Below is a small trained network, with its code and all its weights. Each question gives an input and a class and asks what happens when units are switched off, that is, made to give their printed mean instead of their output.

import numpy as np


def w(rows, s, z=0):
    codes = np.array(rows[::2]) - 128.0
    scale = np.full(codes.shape[1], s)
    scale[-1] = z or s
    return codes * scale


def norm(h):
    return h / np.sqrt((h * h).mean(-1, keepdims=True) + 1e-5)


def f(y):
    return np.maximum(y, 0)


def log_softmax(a):
    a = a - a.max(-1, keepdims=True)
    return a - np.log(np.exp(a).sum(-1, keepdims=True))


def net(x, mask):
    res = np.array(x, float).reshape(1, 2) / 4 @ E
    u = 0
    for l in range(4):
        y = f(norm(res) @ A[l][:, :-1].T + A[l][:, -1])
        res = res + np.where(mask[u : u + 5], y, B[l][:, -1]) @ B[l][:, :-1]
        u += 5
    return log_softmax(norm(res)[-1] @ U[:, :-1].T + U[:, -1])


A, B = {}, {}
E = w([
[45,56,137,186,205,99],'x0',
[2,113,94,26,87,96],'x1',
],0.006)
A[0] = w([
[136,225,129,148,29,148,254],'L0N1',
[80,67,144,129,198,129,56],'L0N2',
[75,103,164,179,109,4,142],'L0N3',
[99,177,102,138,174,138,71],'L0N4',
[76,129,93,57,139,81,165],'L0N5',
],0.0045,0.0039)
B[0] = w([
[77,147,211,205,173,113,253],'L0N1',
[94,215,176,219,153,71,168],'L0N2',
[152,254,205,93,89,183,193],'L0N3',
[199,175,224,91,72,197,128],'L0N4',
[209,43,106,231,140,109,211],'L0N5',
],0.0047,0.0048)
A[1] = w([
[141,186,87,35,108,140,106],'L1N1',
[199,83,81,106,159,205,123],'L1N2',
[138,121,159,152,253,124,122],'L1N3',
[223,225,144,14,122,154,39],'L1N4',
[213,52,80,159,65,148,7],'L1N5',
],0.0055,0.0013)
B[1] = w([
[153,149,118,163,190,145,156],'L1N1',
[149,105,2,121,131,144,150],'L1N2',
[85,52,190,121,128,94,254],'L1N3',
[9,97,174,161,114,173,197],'L1N4',
[85,134,150,144,171,124,146],'L1N5',
],0.0079,0.0041)
A[2] = w([
[139,57,181,151,138,98,169],'L2N1',
[186,163,110,91,15,146,58],'L2N2',
[129,171,124,107,37,216,112],'L2N3',
[57,114,42,1,77,93,151],'L2N4',
[242,123,131,183,125,208,254],'L2N5',
],0.0073,0.002)
B[2] = w([
[153,207,70,92,91,167,255],'L2N1',
[73,140,182,97,77,139,133],'L2N2',
[2,88,161,154,114,73,166],'L2N3',
[254,72,55,174,181,183,197],'L2N4',
[125,64,72,88,133,108,218],'L2N5',
],0.0082,0.0063)
A[3] = w([
[30,112,217,115,206,113,139],'L3N1',
[10,114,201,172,143,124,248],'L3N2',
[147,254,119,47,52,193,40],'L3N3',
[44,237,214,87,124,58,227],'L3N4',
[130,119,123,94,26,125,174],'L3N5',
],0.006,0.0013)
B[3] = w([
[88,29,186,83,78,113,214],'L3N1',
[67,120,193,76,72,26,253],'L3N2',
[138,254,143,84,122,121,178],'L3N3',
[191,145,59,181,183,197,224],'L3N4',
[76,166,155,123,165,135,151],'L3N5',
],0.0093,0.0064)
U = w([
[54,94,193,116,104,75,159],'0',
[185,80,64,146,162,158,167],'1',
[138,247,136,106,133,140,3],'2',
],0.014,0.0021)

Each question gives the input, the list of numbers given to net, and the class t.
The units are the neurons (one row each of A and B). Each row of codes is followed by its name. A weight is (code - 128) times the scale printed after its matrix; where a second scale follows, it is the last column's (A, B and U).
mask holds one flag per neuron, layer by layer. A switched-off neuron (its flag False) gives its mean, the last column of its row in B, instead of its output. The means were averaged over made-up inputs and are rounded, as every weight is.
A unit's drop is (log p(t) with every unit on - log p(t) with that unit switched off) / (log p(t) with every unit on - log p(t) with every unit switched off).
The circuit of an input: a set's keep is (log p(t) with only the set's units on - log p(t) with every unit switched off) / (log p(t) with every unit on - log p(t) with every unit switched off). Starting from the 12 units with the biggest drops (on a tie, the unit counted first), units are removed one at a time, each time the one whose removal leaves the highest keep (on an exact tie, the one counted first), for as long as the keep stays at least 0.8.
units of the circuit, in order: the units of the circuit, biggest drop first
unit that matters most: the unit with the biggest drop
k most important neurons: the k neurons with the biggest drops, biggest first
k most important neurons of layer l: the k neurons of layer l with the biggest drops, biggest first
drop when u is switched off: that unit's drop, to one decimal
input [-6,8], class 1: units of the circuit, in order	[L2N4]
input [3,-2], class 2: 2 most important neurons	[L2N1, L0N1]
input [-8,-7], class 0: 2 most important neurons	[L2N3, L0N5]
input [5,6], class 1: 3 most important neurons	[L0N1, L2N4, L1N4]
input [1,-4], class 1: 4 most important neurons	[L3N2, L2N5, L3N3, L0N3]
input [3,2], class 2: 2 most important neurons of layer 0	[L0N1, L0N3]
input [-6,7], class 1: 3 most important neurons	[L2N4, L0N3, L3N2]
input [3,-3], class 2: 2 most important neurons of layer 0	[L0N1, L0N5]
input [-2,-1], class 2: 2 most important neurons	[L0N1, L3N3]
input [0,2], class 2: drop when L0N5 is switched off	1.1
input [-4,7], class 1: drop when L1N5 is switched off	0.0
input [-4,-2], class 0: drop when L0N5 is switched off	3.3
input [-1,4], class 1: 2 most important neurons	[L2N4, L1N3]
input [-4,-3], class 0: unit that matters most	L0N5
